Below are the code and all the weights of a small trained network. Each question names an input and a class and asks about switching units off, where a switched-off unit gives its printed mean instead of its output.

import numpy as np


def w(rows, s, z=0):
    codes = np.array(rows[::2]) - 128.0
    scale = np.full(codes.shape[1], s)
    scale[-1] = z or s
    return codes * scale


def norm(h):
    return h / np.sqrt((h * h).mean(-1, keepdims=True) + 1e-5)


def f(y):
    return np.maximum(y, 0)


def log_softmax(a):
    a = a - a.max(-1, keepdims=True)
    return a - np.log(np.exp(a).sum(-1, keepdims=True))


def net(x, mask):
    res = np.array(x, float).reshape(1, 7) / 4 @ E
    u = 0
    for l in range(4):
        y = f(norm(res) @ A[l][:, :-1].T + A[l][:, -1])
        res = res + np.where(mask[u : u + 5], y, B[l][:, -1]) @ B[l][:, :-1]
        u += 5
    return log_softmax(norm(res)[-1] @ U[:, :-1].T + U[:, -1])


A, B = {}, {}
E = w([
[127,126,130],'x0',
[212,132,35],'x1',
[87,254,102],'x2',
[128,127,127],'x3',
[122,121,130],'x4',
[242,174,198],'x5',
[134,132,124],'x6',
],0.009)
A[0] = w([
[191,91,75,85],'L0N1',
[244,170,175,108],'L0N2',
[86,124,174,81],'L0N3',
[202,160,23,2],'L0N4',
[114,249,97,19],'L0N5',
],0.018,0.0075)
B[0] = w([
[128,146,168,187],'L0N1',
[98,124,80,254],'L0N2',
[155,165,158,162],'L0N3',
[139,159,201,195],'L0N4',
[5,89,149,207],'L0N5',
],0.023,0.0085)
A[1] = w([
[203,49,130,203],'L1N1',
[186,122,145,112],'L1N2',
[143,133,46,132],'L1N3',
[146,6,142,251],'L1N4',
[7,81,62,67],'L1N5',
],0.016,0.0024)
B[1] = w([
[2,174,128,161],'L1N1',
[108,155,155,141],'L1N2',
[154,135,90,147],'L1N3',
[79,160,103,183],'L1N4',
[179,129,107,246],'L1N5',
],0.017,0.014)
A[2] = w([
[133,180,4,83],'L2N1',
[22,24,183,157],'L2N2',
[69,118,116,79],'L2N3',
[36,31,138,3],'L2N4',
[115,155,2,120],'L2N5',
],0.01,0.0051)
B[2] = w([
[246,66,88,217],'L2N1',
[151,216,143,255],'L2N2',
[140,107,97,184],'L2N3',
[87,153,137,163],'L2N4',
[184,161,111,238],'L2N5',
],0.012,0.0065)
A[3] = w([
[123,129,126,100],'L3N1',
[94,76,175,18],'L3N2',
[156,16,128,179],'L3N3',
[135,234,252,254],'L3N4',
[149,150,197,158],'L3N5',
],0.011,0.004)
B[3] = w([
[95,139,88,128],'L3N1',
[190,127,124,128],'L3N2',
[214,142,93,139],'L3N3',
[255,29,124,250],'L3N4',
[151,117,187,159],'L3N5',
],0.0079,0.012)
U = w([
[7,113,109,127],'0',
[133,114,115,237],'1',
[132,112,116,228],'2',
[167,126,216,28],'3',
[168,128,11,3],'4',
],0.013,0.0062)

Each question gives the input, the list of numbers given to net, and the class t.
The units are the neurons (one row each of A and B). Each row of codes is followed by its name. A weight is (code - 128) times the scale printed after its matrix; where a second scale follows, it is the last column's (A, B and U).
mask holds one flag per neuron, layer by layer. A switched-off neuron (its flag False) gives its mean, the last column of its row in B, instead of its output. The means were averaged over made-up inputs and are rounded, as every weight is.
A unit's drop is (log p(t) with every unit on - log p(t) with that unit switched off) / (log p(t) with every unit on - log p(t) with every unit switched off).
The circuit of an input: a set's keep is (log p(t) with only the set's units on - log p(t) with every unit switched off) / (log p(t) with every unit on - log p(t) with every unit switched off). Starting from the 12 units with the biggest drops (on a tie, the unit counted first), units are removed one at a time, each time the one whose removal leaves the highest keep (on an exact tie, the one counted first), for as long as the keep stays at least 0.8.
circuit, biggest first: the units of the circuit, biggest drop first
top k neurons: the k neurons with the biggest drops, biggest first
k most important neurons of layer l: the k neurons of layer l with the biggest drops, biggest first
drop when u is switched off: that unit's drop, to one decimal
input [-2,6,3,2,-4,6,4], class 3: top 3 neurons => (L0N4, L0N1, L1N4)
input [8,8,8,6,-2,-1,-6], class 0: top 4 neurons => (L0N5, L2N1, L2N5, L0N3)
input [-2,1,-6,-2,-1,5,-5], class 0: top 2 neurons => (L0N5, L1N1)
input [-2,-3,0,6,1,7,-2], class 4: circuit, biggest first => (L0N2)
input [4,-5,-8,-3,-5,2,-6], class 0: top 3 neurons => (L1N1, L0N4, L1N4)
input [-3,8,7,-8,-3,4,5], class 3: 2 most important neurons of layer 0 => (L0N4, L0N1)
input [-5,-4,5,-7,-1,-8,3], class 4: circuit, biggest first => (L1N5, L1N1)
input [-1,2,-6,5,2,8,-7], class 4: top 3 neurons => (L0N2, L0N4, L1N3)
input [5,-7,-8,8,6,5,1], class 0: 2 most important neurons of layer 0 => (L0N4, L0N1)
input [-7,4,-8,-4,-3,-6,6], class 0: top 2 neurons => (L0N2, L1N1)
input [1,-4,0,5,-5,-6,1], class 4: top 2 neurons => (L0N4, L0N1)
input [7,-5,-1,-2,4,-4,4], class 3: top 3 neurons => (L0N3, L0N2, L1N5)
input [-5,-7,-4,0,-5,-4,-2], class 3: top 2 neurons => (L0N2, L0N3)
input [-1,-8,1,2,-7,0,-2], class 3: top neuron => (L1N5)
input [0,5,2,-5,-2,-5,2], class 3: top 2 neurons => (L0N4, L0N2)
input [-2,7,4,1,-4,2,-2], class 3: top 2 neurons => (L0N4, L3N4)
input [-4,3,8,5,6,-4,-7], class 0: 2 most important neurons of layer 0 => (L0N5, L0N2)
input [7,1,7,-1,-5,-4,4], class 0: 2 most important neurons of layer 0 => (L0N5, L0N2)
input [2,8,-5,0,-3,-4,2], class 3: 2 most important neurons of layer 0 => (L0N4, L0N1)
input [-6,-4,-2,0,-6,-3,0], class 1: most important neuron of layer 1 => (L1N1)
input [-6,1,0,3,-3,7,2], class 4: drop when L0N2 is switched off => 1.7
input [-8,4,-8,3,4,1,6], class 0: drop when L1N1 is switched off => 0.2
input [1,6,8,-7,8,4,-6], class 0: drop when L0N5 is switched off => 1.4
